Below is a small trained network, with its code and all its weights. Each question gives an input and a target symbol and asks what happens when units are switched off, that is, made to give their printed mean instead of their output.

import numpy as np


def w(rows, s, z=0):
    codes = np.array(rows[::2]) - 128.0
    scale = np.full(codes.shape[1], s)
    scale[-1] = z or s
    return codes * scale


def f(y):
    return y / 2 * (1 + np.tanh(0.7978845608 * (y + 0.044715 * y**3)))


def softmax(a):
    e = np.exp(a - a.max(-1, keepdims=True))
    return e / e.sum(-1, keepdims=True)


def log_softmax(a):
    a = a - a.max(-1, keepdims=True)
    return a - np.log(np.exp(a).sum(-1, keepdims=True))


def net(x, mask):
    ids = ['αβγεηθλμξπσψω'.index(c) for c in x.split()]
    T = len(ids)
    res = E[ids] + P[:T]
    r = res
    for j in range(2):
        rows = slice(4 * j, 4 * j + 4)
        q, k, v = (r @ M[0][rows].T for M in (Q, K, V))
        z = softmax(np.where(np.tri(T) > 0, q @ k.T / 4**0.5, -1e9)) @ v
        o = O[0][rows]
        res = res + np.where(mask[j], z, o[:, -1]) @ o[:, :-1]
    y = f(res @ A[0][:, :-1].T + A[0][:, -1])
    res = res + np.where(mask[2:6], y, B[0][:, -1]) @ B[0][:, :-1]
    return log_softmax(res[-1] @ U[:, :-1].T + U[:, -1])


Q, K, V, O, A, B = {}, {}, {}, {}, {}, {}
E = w([
[151,187,109,185,122],'α',
[165,110,154,173,142],'β',
[175,192,138,137,157],'γ',
[185,124,139,132,198],'ε',
[97,201,139,66,94],'η',
[21,157,153,146,200],'θ',
[39,132,194,102,107],'λ',
[174,5,135,70,150],'μ',
[58,126,168,171,171],'ξ',
[166,80,68,174,182],'π',
[132,214,43,178,169],'σ',
[151,106,183,50,136],'ψ',
[70,131,72,132,101],'ω',
],0.02)
P = w([
[103,107,155,129,113],'0',
[114,126,154,149,97],'1',
[2,75,143,77,213],'2',
[108,142,143,161,72],'3',
[23,95,124,94,169],'4',
[97,157,155,170,78],'5',
],0.0092)
Q[0] = w([
[139,129,135,136,76],'h0',
[110,135,123,113,149],'h0',
[167,124,130,147,94],'h0',
[170,140,126,110,142],'h0',
[5,165,144,177,193],'h1',
[156,160,134,69,108],'h1',
[113,165,190,181,94],'h1',
[152,128,96,138,149],'h1',
],0.024)
K[0] = w([
[131,138,205,137,158],'h0',
[90,120,85,102,122],'h0',
[178,143,198,153,124],'h0',
[177,116,129,126,91],'h0',
[2,166,60,238,69],'h1',
[159,155,124,53,141],'h1',
[146,200,217,180,104],'h1',
[159,110,70,166,141],'h1',
],0.017)
V[0] = w([
[172,164,190,171,93],'h0',
[70,84,100,208,57],'h0',
[122,202,68,129,165],'h0',
[80,178,128,181,99],'h0',
[227,168,47,54,59],'h1',
[108,168,75,1,50],'h1',
[102,64,137,212,26],'h1',
[139,86,3,101,191],'h1',
],0.0095)
O[0] = w([
[64,149,138,112,48,4],'h0',
[129,136,28,94,145,247],'h0',
[113,171,131,160,167,202],'h0',
[110,175,110,90,147,225],'h0',
[2,123,194,199,152,3],'h1',
[44,75,205,90,240,166],'h1',
[113,79,42,46,49,202],'h1',
[81,116,104,233,187,157],'h1',
],0.0088,0.0047)
A[0] = w([
[157,108,254,17,76,93],'n0',
[109,117,184,73,228,158],'n1',
[66,45,84,101,131,172],'n2',
[157,47,91,122,242,4],'n3',
],0.0073,0.0031)
B[0] = w([
[70,15,214,142,54,184],'n0',
[117,93,34,253,79,217],'n1',
[219,126,183,98,203,255],'n2',
[61,164,172,19,19,243],'n3',
],0.0062,0.0081)
U = w([
[54,206,143,149,76,69],'α',
[90,122,115,186,75,50],'β',
[91,237,254,96,155,172],'γ',
[169,126,186,180,191,251],'ε',
[41,140,175,175,121,100],'η',
[140,195,161,106,175,16],'θ',
[101,174,210,82,128,51],'λ',
[153,59,161,163,194,76],'μ',
[130,162,138,122,120,19],'ξ',
[114,67,80,224,141,2],'π',
[78,167,138,203,171,147],'σ',
[100,103,167,186,135,124],'ψ',
[77,118,111,109,202,237],'ω',
],0.0079,0.0042)

Each question gives the input, a string of symbols that net reads in full, and the target symbol t.
The units are the heads (4 rows each of Q, K, V and O) and the neurons (one row each of A and B). Each row of codes is followed by its name. A weight is (code - 128) times the scale printed after its matrix; where a second scale follows, it is the last column's (O, A, B and U).
mask holds one flag per unit, heads first, then neurons. A switched-off unit (its flag False) gives its mean, the last column of its rows in O or B, instead of its output. The means were averaged over made-up inputs and are rounded, as every weight is.
A unit's drop is (log p(t) with every unit on - log p(t) with that unit switched off) / (log p(t) with every unit on - log p(t) with every unit switched off).
The circuit of an input: a set's keep is (log p(t) with only the set's units on - log p(t) with every unit switched off) / (log p(t) with every unit on - log p(t) with every unit switched off). Starting from all 6 units, units are removed one at a time, each time the one whose removal leaves the highest keep (on an exact tie, the one counted first), for as long as the keep stays at least 0.8.
circuit, biggest first: the units of the circuit, biggest drop first
unit that matters most: the unit with the biggest drop
top k neurons: the k neurons with the biggest drops, biggest first
which heads matter: for each layer, one digit per head in row order, 1 if its drop is at least 0.15 and else 0, layers parted by /
drop of u: that unit's drop, to one decimal
input ε ε ε π ω γ, target γ: unit that matters most -> h1
input σ σ γ, target σ: circuit, biggest first -> [h1; h0; n1]
input ω ε θ σ α, target σ: which heads matter -> 01
input β ω ω μ η, target ω: which heads matter -> 11
input ε σ β σ π ξ, target ξ: which heads matter -> 01
input σ η η, target σ: circuit, biggest first -> [h1; n1; n3]
input λ γ α ξ, target ξ: which heads matter -> 01
input σ ω ω ω, target ω: circuit, biggest first -> [h1; h0]
input ω θ ω μ ω α, target α: circuit, biggest first -> [h1; h0]
input σ β μ α ω η, target η: top 2 neurons -> [n1; n0]
input θ ε α, target θ: which heads matter -> 01
input ψ ω λ ω γ, target ω: circuit, biggest first -> [h1; h0]
input β σ ε, target σ: which heads matter -> 11
input ω η ω α, target α: circuit, biggest first -> [h0; h1]
input ε σ γ ε ε θ, target θ: circuit, biggest first -> [h1]
input η η ε η γ, target η: top 2 neurons -> [n1; n0]
input σ α α, target σ: top 2 neurons -> [n3; n2]
input η ξ γ, target ξ: which heads matter -> 01
input ω ω ψ λ, target λ: top 2 neurons -> [n0; n1]
input η σ σ λ, target λ: circuit, biggest first -> [h1]
input ξ η ε β ω θ, target θ: top 2 neurons -> [n1; n0]
input γ ε σ ω ξ σ, target σ: top 2 neurons -> [n3; n2]
input α ω ξ γ, target γ: drop of n3 -> -0.1
input η ω γ σ γ β, target β: drop of h0 -> 0.3
input π σ σ, target σ: drop of h0 -> 0.2
